Here is a tiny trained network, its code and every weight. The questions are about switching its units off for an input and a target symbol, where a switched-off unit gives its printed mean instead of its output.

import numpy as np


def w(rows, s, z=0):
    codes = np.array(rows[::2]) - 128.0
    scale = np.full(codes.shape[1], s)
    scale[-1] = z or s
    return codes * scale


def f(y):
    return np.maximum(y, 0)


def softmax(a):
    e = np.exp(a - a.max(-1, keepdims=True))
    return e / e.sum(-1, keepdims=True)


def log_softmax(a):
    a = a - a.max(-1, keepdims=True)
    return a - np.log(np.exp(a).sum(-1, keepdims=True))


def net(x, mask):
    ids = ['ΘΛβμξπτψ'.index(c) for c in x.split()]
    T = len(ids)
    res = E[ids] + P[:T]
    q, k, v = (res @ M[0].T for M in (Q, K, V))
    z = softmax(np.where(np.tri(T) > 0, q @ k.T / 2**0.5, -1e9)) @ v
    res = res + np.where(mask[0], z, O[0][:, -1]) @ O[0][:, :-1]
    y = f(res @ A[0][:, :-1].T + A[0][:, -1])
    res = res + np.where(mask[1:13], y, B[0][:, -1]) @ B[0][:, :-1]
    return log_softmax(res[-1] @ U[:, :-1].T + U[:, -1])


Q, K, V, O, A, B = {}, {}, {}, {}, {}, {}
E = w([
[98,143,182,157,208],'Θ',
[191,124,85,117,175],'Λ',
[61,154,185,76,218],'β',
[135,183,99,198,157],'μ',
[141,118,208,158,60],'ξ',
[177,188,2,130,185],'π',
[107,154,133,123,235],'τ',
[116,167,108,87,144],'ψ',
],0.018)
P = w([
[164,252,144,89,94],'0',
[97,63,124,89,100],'1',
[188,185,145,169,190],'2',
[73,59,100,116,99],'3',
[182,193,146,174,189],'4',
[57,46,91,129,102],'5',
[183,196,144,173,190],'6',
[52,39,83,140,101],'7',
[176,202,147,180,192],'8',
[54,27,77,157,95],'9',
[174,209,146,188,179],'10',
[58,15,73,177,86],'11',
],0.012)
Q[0] = w([
[85,105,78,91,94],'head 0',
[122,249,153,217,206],'head 0',
],0.012)
K[0] = w([
[98,102,79,166,159],'head 0',
[182,254,166,91,125],'head 0',
],0.013)
V[0] = w([
[24,72,79,82,197],'head 0',
[248,38,160,218,139],'head 0',
],0.011)
O[0] = w([
[230,102,162,93,97,72],'head 0',
[21,252,138,11,191,1],'head 0',
],0.012,0.0079)
A[0] = w([
[215,224,84,137,187,192],'neuron 0',
[139,115,99,169,182,74],'neuron 1',
[126,46,135,15,121,142],'neuron 2',
[124,26,117,114,82,2],'neuron 3',
[87,104,215,120,111,132],'neuron 4',
[111,35,135,128,104,138],'neuron 5',
[157,128,104,144,175,122],'neuron 6',
[218,231,186,145,148,94],'neuron 7',
[157,149,61,123,131,145],'neuron 8',
[118,84,221,153,124,87],'neuron 9',
[63,138,209,139,5,116],'neuron 10',
[57,211,88,89,140,43],'neuron 11',
],0.012,0.008)
B[0] = w([
[43,71,209,53,161,208],'neuron 0',
[132,183,86,119,66,218],'neuron 1',
[212,94,141,181,121,180],'neuron 2',
[24,216,204,149,130,215],'neuron 3',
[33,93,254,81,58,168],'neuron 4',
[142,250,67,93,213,246],'neuron 5',
[126,118,110,77,101,193],'neuron 6',
[226,137,226,46,228,157],'neuron 7',
[79,97,135,118,46,166],'neuron 8',
[97,62,121,136,89,213],'neuron 9',
[139,127,37,32,181,171],'neuron 10',
[249,111,99,168,136,195],'neuron 11',
],0.0085,0.013)
U = w([
[3,122,164,148,127,63],'Θ',
[191,58,117,87,182,140],'Λ',
[78,77,233,129,143,115],'β',
[113,113,77,160,67,145],'μ',
[83,230,172,13,182,72],'ξ',
[108,47,107,129,83,254],'π',
[120,178,73,77,207,189],'τ',
[187,199,137,83,120,183],'ψ',
],0.011,0.0044)

Each question gives the input, a string of symbols that net reads in full, and the target symbol t.
The units are the heads (2 rows each of Q, K, V and O) and the neurons (one row each of A and B). Each row of codes is followed by its name. A weight is (code - 128) times the scale printed after its matrix; where a second scale follows, it is the last column's (O, A, B and U).
mask holds one flag per unit, heads first, then neurons. A switched-off unit (its flag False) gives its mean, the last column of its rows in O or B, instead of its output. The means were averaged over made-up inputs and are rounded, as every weight is.
A unit's drop is (log p(t) with every unit on - log p(t) with that unit switched off) / (log p(t) with every unit on - log p(t) with every unit switched off).
The circuit of an input: a set's keep is (log p(t) with only the set's units on - log p(t) with every unit switched off) / (log p(t) with every unit on - log p(t) with every unit switched off). Starting from the 12 units with the biggest drops (on a tie, the unit counted first), units are removed one at a time, each time the one whose removal leaves the highest keep (on an exact tie, the one counted first), for as long as the keep stays at least 0.8.
circuit, biggest first: the units of the circuit, biggest drop first
most important unit: the unit with the biggest drop
top k neurons: the k neurons with the biggest drops, biggest first
input τ Θ ξ Θ Θ β Θ μ μ, target Λ: circuit, biggest first	[head 0; neuron 7]
input ξ β ξ Λ ξ τ Λ ξ μ ξ Θ, target τ: circuit, biggest first	[head 0; neuron 11]
input Θ τ Θ β Θ β β π β μ π, target β: top 3 neurons	[neuron 0; neuron 5; neuron 8]
input β μ ξ β, target β: circuit, biggest first	[head 0; neuron 4]
input β ξ τ μ ξ π β β μ τ, target τ: circuit, biggest first	[neuron 4; neuron 5]
input ξ τ μ ψ, target ψ: top 2 neurons	[neuron 5; neuron 3]
input ξ β ξ β β Λ Θ Λ, target Λ: top 2 neurons	[neuron 2; neuron 3]
input ψ ψ μ μ ξ, target μ: top 2 neurons	[neuron 9; neuron 0]
input β π ξ Λ Θ π μ Λ β π, target π: circuit, biggest first	[head 0; neuron 8; neuron 5]
input π β Λ β ψ β β ξ μ Λ Θ, target π: top neuron	[neuron 3]
input β Θ β π ψ β π, target ψ: top 4 neurons	[neuron 5; neuron 1; neuron 7; neuron 3]
input μ Θ ξ Λ Λ, target Θ: circuit, biggest first	[head 0; neuron 5]
input τ Λ β Θ ξ ξ ξ, target Λ: top 4 neurons	[neuron 3; neuron 10; neuron 7; neuron 0]
input τ ξ ξ τ ξ Λ β μ ψ τ π, target Λ: top 4 neurons	[neuron 7; neuron 3; neuron 4; neuron 9]
input π β π Λ ψ ψ ξ Θ ξ τ μ, target π: top 4 neurons	[neuron 5; neuron 3; neuron 0; neuron 1]
input ξ μ β ξ Λ ξ μ ξ Θ ξ ξ Λ, target Λ: top 4 neurons	[neuron 5; neuron 3; neuron 11; neuron 2]
input μ Λ π τ μ τ Θ, target Θ: top 2 neurons	[neuron 5; neuron 11]
input β Θ β Λ ξ β τ, target ψ: circuit, biggest first	[head 0; neuron 5; neuron 3]
input β Θ Θ Λ β, target ψ: circuit, biggest first	[head 0; neuron 5; neuron 3]
input τ β Λ ξ β, target Λ: circuit, biggest first	[head 0]
input Λ β Λ μ τ μ μ, target ξ: most important unit	neuron 0
